The rows of each block are all made from a few directions, up to rounding. Some rows are whole; the others are cut short, and each is followed by the rest of it.
Made from 3 directions:
6.2,11.5,-16.2,3.8,2.4,-1.9,14.1,27.4,-6.1,7.6,-7.4,2.0,-3.1,-3.3,-2.2,10.1,16.2,1.5,-2.8,-7.6,13.6,3.4,13.4,-6.9,14.2
-20.0,-30.5,51.9,-6.9,-9.6,7.7,-43.2,-79.3,18.9,-22.1,24.0,-7.7,8.4,12.4,6.4,-32.9,-45.9,-1.5,10.9,27.1,-41.1,-5.0,-41.1,22.8,-42.8
6.7,22.2,-17.3,12.4,-0.1,0.3,17.3,43.3,-7.4,11.8,-7.8,0.3,-5.6,-0.9,-3.3,10.2,25.5,6.6,-1.0,-3.4,17.2,13.4,17.5,-5.8,20.3
-8.1,-18.2,33.1,1.9,-2.7,4.4,-32.5,-39.2,13.1,-10.4,14.0,-5.2,8.1,9.3,2.8,-19.1,-35.3,-0.8,-1.2,24.7,-33.8,5.2,-21.8,19.5,-15.9
Cut rows, each with the rest of it:
4.0,17.1,-4.8,15.1,-1.3,2.3,5.1,31.8,-2.6,8.8,-2.5,-2.1,-2.7,3.2,-2.5,3.1,13.1,7.1,-1.7,7.2 | 4.4,17.7,10.2,2.3,16.0
10.6,33.0,-23.5,21.0,0.3,0.8,22.5,65.9,-10.0,18.1,-10.9,-0.2,-7.3,-0.1,-5.1,14.3,34.7,10.2,-3.5,-1.1 | 21.7,23.3,26.0,-5.8,32.4

Made from 2 directions:
-50.2,-23.8,35.2,-0.1,-34.6,12.4,17.3,25.5,67.2,10.6,5.8,0.7,-10.6,-37.6,-29.0,53.1,-34.5,-19.8,4.0,18.7,6.4,-73.2,-19.0,75.3,50.9
21.8,12.3,-20.1,-15.6,14.1,-4.6,-14.9,-13.3,-27.3,-1.2,-19.8,-5.8,23.2,12.5,-5.5,-6.3,32.4,18.3,7.7,-10.8,-2.3,42.6,6.2,-46.2,-14.6
15.8,10.4,-18.5,-24.0,9.4,-2.7,-16.8,-11.4,-18.2,1.9,-28.3,-8.7,31.8,6.0,-18.6,9.0,37.5,21.1,13.2,-10.0,-1.3,39.6,2.8,-44.3,-4.5
Cut rows, each with the rest of it:
-10.8,-8.7,16.6,29.2,-5.7,1.2,17.5,9.5 | 10.8,-4.0,33.4,10.4,-36.9,-1.0,27.5,-19.8,-39.8,-22.4,-16.7,9.1,0.5,-35.9,-0.2,41.2,-3.1
-13.8,-7.9,13.1,11.1,-8.9,2.8,10.1,8.6 | 17.1,0.5,13.9,4.1,-16.2,-7.6,4.9,2.7,-21.9,-12.4,-5.6,7.1,1.4,-27.9,-3.7,30.3,8.7

Made from 2 directions:
3.6,5.8,13.3,3.8,11.0,6.4,-13.3,16.4,-30.4,41.1,-24.4,-22.9,2.1,-18.6,-12.3,1.4,2.6,4.7,31.6,6.1,-21.8,58.9,44.7,-18.6,-1.4
-15.4,-2.7,9.9,1.4,-3.8,-0.3,8.5,25.5,2.8,-15.4,7.5,-8.2,30.2,21.6,19.6,12.5,4.0,-6.5,-29.0,18.3,-18.1,-11.9,-20.3,4.4,4.3
-11.0,1.8,18.1,4.0,4.5,4.3,-2.0,34.0,-19.1,15.7,-10.8,-23.5,28.0,5.8,8.4,12.0,5.4,-2.4,-3.1,20.4,-31.4,31.3,13.9,-9.3,2.8
-19.6,-2.7,14.7,2.3,-3.4,0.5,9.2,35.3,-0.4,-14.5,6.4,-13.8,39.5,25.6,23.8,16.4,5.6,-7.8,-33.5,24.5,-26.5,-7.6,-20.4,3.2,5.4
Cut rows, each with the rest of it:
-14.9,1.6,22.1,4.7,4.5,4.9,-0.9,42.4,-21.2,15.3 | -11.0,-27.8,36.4,9.9,12.6,15.5,6.7,-3.7,-8.1,25.9,-38.3,33.5,12.5,-9.9,3.9
7.4,4.5,5.0,1.9,8.2,4.1,-11.2,1.7,-20.0,31.0 | -17.8,-11.6,-8.9,-18.9,-14.3,-3.3,0.3,5.1,29.6,-2.3,-7.6,41.0,34.9,-13.1,-2.3
-11.9,-2.4,6.8,0.9,-3.4,-0.5,7.2,18.5,3.8,-13.9 | 7.0,-5.0,22.9,17.4,15.5,9.4,2.9,-5.2,-23.8,13.6,-12.6,-12.2,-17.8,4.3,3.4
13.1,-1.7,-20.3,-4.4,-4.6,-4.6,1.4,-38.7,20.4,-15.6 | 11.0,26.0,-32.6,-8.0,-10.7,-13.9,-6.1,3.1,5.7,-23.4,35.3,-32.8,-13.3,9.7,-3.4
-22.9,-0.3,26.0,5.1,1.7,4.2,4.5,53.9,-17.2,4.2 | -5.2,-30.1,51.4,22.4,23.5,21.7,8.5,-7.3,-25.3,34.6,-45.7,22.7,-1.3,-6.1,6.2
0.2,1.7,4.8,1.3,3.3,2.0,-3.7,6.7,-9.5,12.2 | -7.4,-7.8,2.4,-4.7,-2.8,1.2,1.1,1.1,8.4,3.0,-8.0,18.1,13.1,-5.7,-0.2

Made from 2 directions:
27.1,16.9,16.1,9.4,17.3,-7.3,5.5,7.7,-15.3,-3.8,-4.7,2.8,-7.3,7.5,-5.6,19.3,-11.2,15.9,-3.2,8.1,1.5,-0.8,-10.4,5.2,-7.2
-56.1,-32.1,-33.7,-19.3,-35.5,14.4,-10.5,-18.5,32.0,9.3,6.7,-8.0,14.7,-18.7,9.5,-37.9,25.6,-35.9,4.8,-18.2,-2.0,-0.4,21.2,-9.8,15.1
-3.8,8.1,-3.7,-0.5,-1.7,-1.4,3.0,-10.4,3.5,6.3,-10.8,-9.1,-0.4,-12.7,-7.1,5.1,10.6,-13.8,-6.1,-6.2,4.1,-7.2,0.1,3.2,1.8
Cut rows, each with the rest of it:
-78.9,-44.2,-47.5,-27.0 | -49.9,20.1,-14.4,-26.8,45.1,13.7,8.3,-12.1,20.5,-27.4,12.6,-52.6,36.9,-51.6,6.2,-26.0,-2.4,-1.2,29.7,-13.4,21.3
47.2,20.2,29.2,15.7 | 29.4,-10.6,6.4,21.6,-27.8,-11.6,1.9,12.5,-11.4,23.3,-2.8,26.8,-27.4,37.7,0.3,18.5,-1.1,5.1,-17.0,5.7,-13.2

Made from 2 directions:
-1.9,4.9,-8.1,-4.5,2.8,-6.8,-2.5,2.4,2.6,0.8,2.9,2.7,-6.2,3.3,8.0,3.9,4.6,-1.0,1.5,-4.4,3.1,-3.2,-4.0,-3.9,-0.5
21.4,-43.8,45.6,34.0,-21.2,53.4,21.2,-28.5,-1.9,-14.1,-8.4,-8.7,58.3,-27.9,-77.3,-47.9,-36.3,-5.4,-12.7,36.8,-13.4,32.8,34.2,23.1,3.1
0.7,-3.2,8.8,3.7,-2.4,5.5,1.7,-0.8,-4.5,0.3,-4.2,-3.8,3.8,-2.5,-4.7,-1.0,-3.6,2.4,-1.0,3.3,-4.0,1.6,2.9,4.1,0.6
1.6,-1.7,-3.4,0.1,0.0,0.6,0.6,-2.3,3.9,-1.7,3.0,2.6,2.7,-0.7,-3.9,-4.2,-0.5,-2.8,-0.4,0.9,2.3,2.0,1.0,-1.3,-0.2
Cut rows, each with the rest of it:
-15.0,30.6,-32.0,-23.8,14.8 | -37.3,-14.8,19.9,1.4,9.8,6.0,6.1,-40.7,19.5,54.0,33.4,25.4,3.8,8.8,-25.8,9.4,-22.9,-23.9,-16.2,-2.1
1.2,-2.9,4.2,2.5,-1.6 | 3.9,1.4,-1.6,-1.1,-0.7,-1.3,-1.3,3.8,-1.9,-4.9,-2.6,-2.6,0.3,-0.9,2.6,-1.5,2.0,2.4,2.1,0.3
1.9,-3.9,3.8,2.9,-1.8 | 4.6,1.9,-2.6,0.0,-1.3,-0.6,-0.7,5.1,-2.4,-6.8,-4.3,-3.2,-0.6,-1.1,3.2,-1.1,2.9,3.0,2.0,0.3
